Below is a small trained network, with its code and all its weights. Each question gives an input and a class and asks what happens when units are switched off, that is, made to give their printed mean instead of their output.

import numpy as np


def w(rows, s, z=0):
    codes = np.array(rows[::2]) - 128.0
    scale = np.full(codes.shape[1], s)
    scale[-1] = z or s
    return codes * scale


def norm(h):
    return h / np.sqrt((h * h).mean(-1, keepdims=True) + 1e-5)


def f(y):
    return np.maximum(y, 0)


def log_softmax(a):
    a = a - a.max(-1, keepdims=True)
    return a - np.log(np.exp(a).sum(-1, keepdims=True))


def net(x, mask):
    res = np.array(x, float).reshape(1, 8) / 4 @ E
    u = 0
    for l in range(2):
        y = f(norm(res) @ A[l][:, :-1].T + A[l][:, -1])
        res = res + np.where(mask[u : u + 9], y, B[l][:, -1]) @ B[l][:, :-1]
        u += 9
    return log_softmax(norm(res)[-1] @ U[:, :-1].T + U[:, -1])


A, B = {}, {}
E = w([
[128,127,124,130,127,127,129,129,129,129],'x0',
[139,55,161,126,101,32,103,225,188,148],'x1',
[101,123,158,26,172,150,166,128,174,186],'x2',
[131,128,130,126,130,131,127,128,129,122],'x3',
[127,127,130,128,130,125,135,128,126,125],'x4',
[131,131,130,131,130,121,138,124,127,130],'x5',
[3,137,66,82,93,120,165,227,66,74],'x6',
[188,31,79,86,188,175,106,187,16,191],'x7',
],0.0017)
A[0] = w([
[114,115,161,61,183,135,193,130,147,165,7],'0.n0',
[168,137,102,252,94,71,117,121,50,53,27],'0.n1',
[111,198,95,126,147,204,118,48,58,147,33],'0.n2',
[100,151,158,67,177,139,184,112,149,166,54],'0.n3',
[154,53,85,97,137,166,144,156,98,165,68],'0.n4',
[73,127,123,134,105,125,97,169,106,49,111],'0.n5',
[143,99,129,110,116,87,77,161,146,184,67],'0.n6',
[191,115,186,157,152,141,51,92,173,127,8],'0.n7',
[105,128,166,64,155,103,192,134,174,175,32],'0.n8',
],0.0034,0.0017)
B[0] = w([
[133,110,67,151,61,158,39,121,139,117,189],'0.n0',
[110,86,102,2,79,250,24,146,216,175,242],'0.n1',
[144,30,177,140,186,153,233,152,193,22,249],'0.n2',
[153,104,61,168,39,189,40,121,139,94,196],'0.n3',
[133,231,198,172,151,107,80,91,106,105,248],'0.n4',
[144,147,105,106,132,122,185,60,127,217,221],'0.n5',
[134,90,140,187,156,158,206,129,145,42,196],'0.n6',
[140,134,52,85,97,92,221,63,113,215,218],'0.n7',
[141,118,77,184,40,182,38,128,132,102,199],'0.n8',
],0.0029,0.0022)
A[1] = w([
[94,229,163,160,60,103,152,51,238,90,202],'1.n0',
[202,91,152,148,220,143,120,150,28,153,69],'1.n1',
[155,69,137,118,118,79,85,189,161,171,1],'1.n2',
[105,70,121,126,96,57,115,216,150,124,52],'1.n3',
[177,91,78,100,144,183,80,147,61,158,171],'1.n4',
[24,174,92,96,111,153,158,149,81,53,120],'1.n5',
[23,163,90,80,121,99,162,205,56,140,49],'1.n6',
[203,142,159,128,189,143,161,23,152,183,65],'1.n7',
[151,62,175,173,99,4,122,199,197,143,77],'1.n8',
],0.003,0.00068)
B[1] = w([
[93,130,167,90,210,92,58,235,6,139,255],'1.n0',
[25,221,196,109,145,41,107,159,116,84,217],'1.n1',
[120,142,106,123,131,184,148,102,120,101,180],'1.n2',
[153,146,140,136,168,197,168,52,127,99,181],'1.n3',
[58,185,167,118,107,87,88,151,173,117,235],'1.n4',
[253,67,135,182,120,74,142,96,184,202,210],'1.n5',
[228,110,132,191,97,69,141,52,172,205,188],'1.n6',
[121,88,53,155,41,67,190,183,132,166,220],'1.n7',
[112,145,98,113,185,231,209,69,78,56,200],'1.n8',
],0.0032,0.0034)
U = w([
[203,110,92,164,77,27,204,91,146,245,200],'0',
[60,200,198,116,188,52,64,180,71,106,207],'1',
[137,97,126,133,187,218,247,100,136,20,83],'2',
[121,108,87,101,58,214,3,138,180,141,1],'3',
],0.006,0.00082)

Each question gives the input, the list of numbers given to net, and the class t.
The units are the neurons (one row each of A and B). Each row of codes is followed by its name. A weight is (code - 128) times the scale printed after its matrix; where a second scale follows, it is the last column's (A, B and U).
mask holds one flag per neuron, layer by layer. A switched-off neuron (its flag False) gives its mean, the last column of its row in B, instead of its output. The means were averaged over made-up inputs and are rounded, as every weight is.
A unit's drop is (log p(t) with every unit on - log p(t) with that unit switched off) / (log p(t) with every unit on - log p(t) with every unit switched off).
The circuit of an input: a set's keep is (log p(t) with only the set's units on - log p(t) with every unit switched off) / (log p(t) with every unit on - log p(t) with every unit switched off). Starting from the 12 units with the biggest drops (on a tie, the unit counted first), units are removed one at a time, each time the one whose removal leaves the highest keep (on an exact tie, the one counted first), for as long as the keep stays at least 0.8.
units of the circuit, in order: the units of the circuit, biggest drop first
unit that matters most: the unit with the biggest drop
k most important neurons: the k neurons with the biggest drops, biggest first
k most important neurons of layer l: the k neurons of layer l with the biggest drops, biggest first
input [-4,0,2,3,2,-1,3,3], class 0: unit that matters most : 1.n6
input [1,-6,3,-8,-6,1,-3,7], class 1: units of the circuit, in order : [1.n1, 1.n4]
input [2,5,1,-8,8,8,4,-1], class 2: 4 most important neurons : [1.n8, 1.n3, 0.n7, 1.n7]
input [2,0,-6,-1,-5,-7,8,-8], class 0: units of the circuit, in order : [1.n5, 0.n5]
input [0,-2,8,-2,3,-7,7,-3], class 3: 3 most important neurons : [0.n3, 0.n8, 0.n0]
input [4,6,4,3,3,7,7,-4], class 0: units of the circuit, in order : [1.n6, 1.n5]
input [3,4,-6,-2,4,6,-7,8], class 1: units of the circuit, in order : [1.n1, 1.n5]
input [6,6,5,4,-5,-4,6,-2], class 0: 2 most important neurons : [1.n6, 0.n2]
input [-4,4,7,2,0,0,-5,3], class 3: 2 most important neurons of layer 0 : [0.n8, 0.n0]
input [-7,4,3,1,-3,2,3,-3], class 2: 3 most important neurons : [1.n8, 0.n4, 0.n1]
input [3,7,4,-1,-4,-8,-6,7], class 1: units of the circuit, in order : [1.n1, 0.n4, 1.n5]
input [-8,-4,-3,-6,-8,-2,1,4], class 1: 3 most important neurons of layer 1 : [1.n1, 1.n8, 1.n4]
input [-8,6,7,-1,4,4,-5,-4], class 3: 4 most important neurons : [0.n8, 0.n2, 0.n3, 0.n0]
input [-6,-6,1,5,-8,-5,6,3], class 0: 4 most important neurons : [1.n5, 1.n6, 1.n8, 0.n6]
input [-3,-1,1,-6,-6,7,-3,7], class 1: units of the circuit, in order : [1.n1]
input [7,4,4,5,-1,7,3,1], class 2: 3 most important neurons : [0.n1, 1.n3, 0.n6]
input [-2,8,2,4,-6,3,-1,7], class 2: units of the circuit, in order : [1.n8, 0.n6]
input [-1,0,7,8,2,-1,-3,-5], class 3: units of the circuit, in order : [0.n3, 0.n8]
input [7,7,-7,1,7,3,8,2], class 0: units of the circuit, in order : [1.n6, 0.n5]
input [-8,6,0,5,-7,4,-6,-8], class 1: unit that matters most : 1.n0
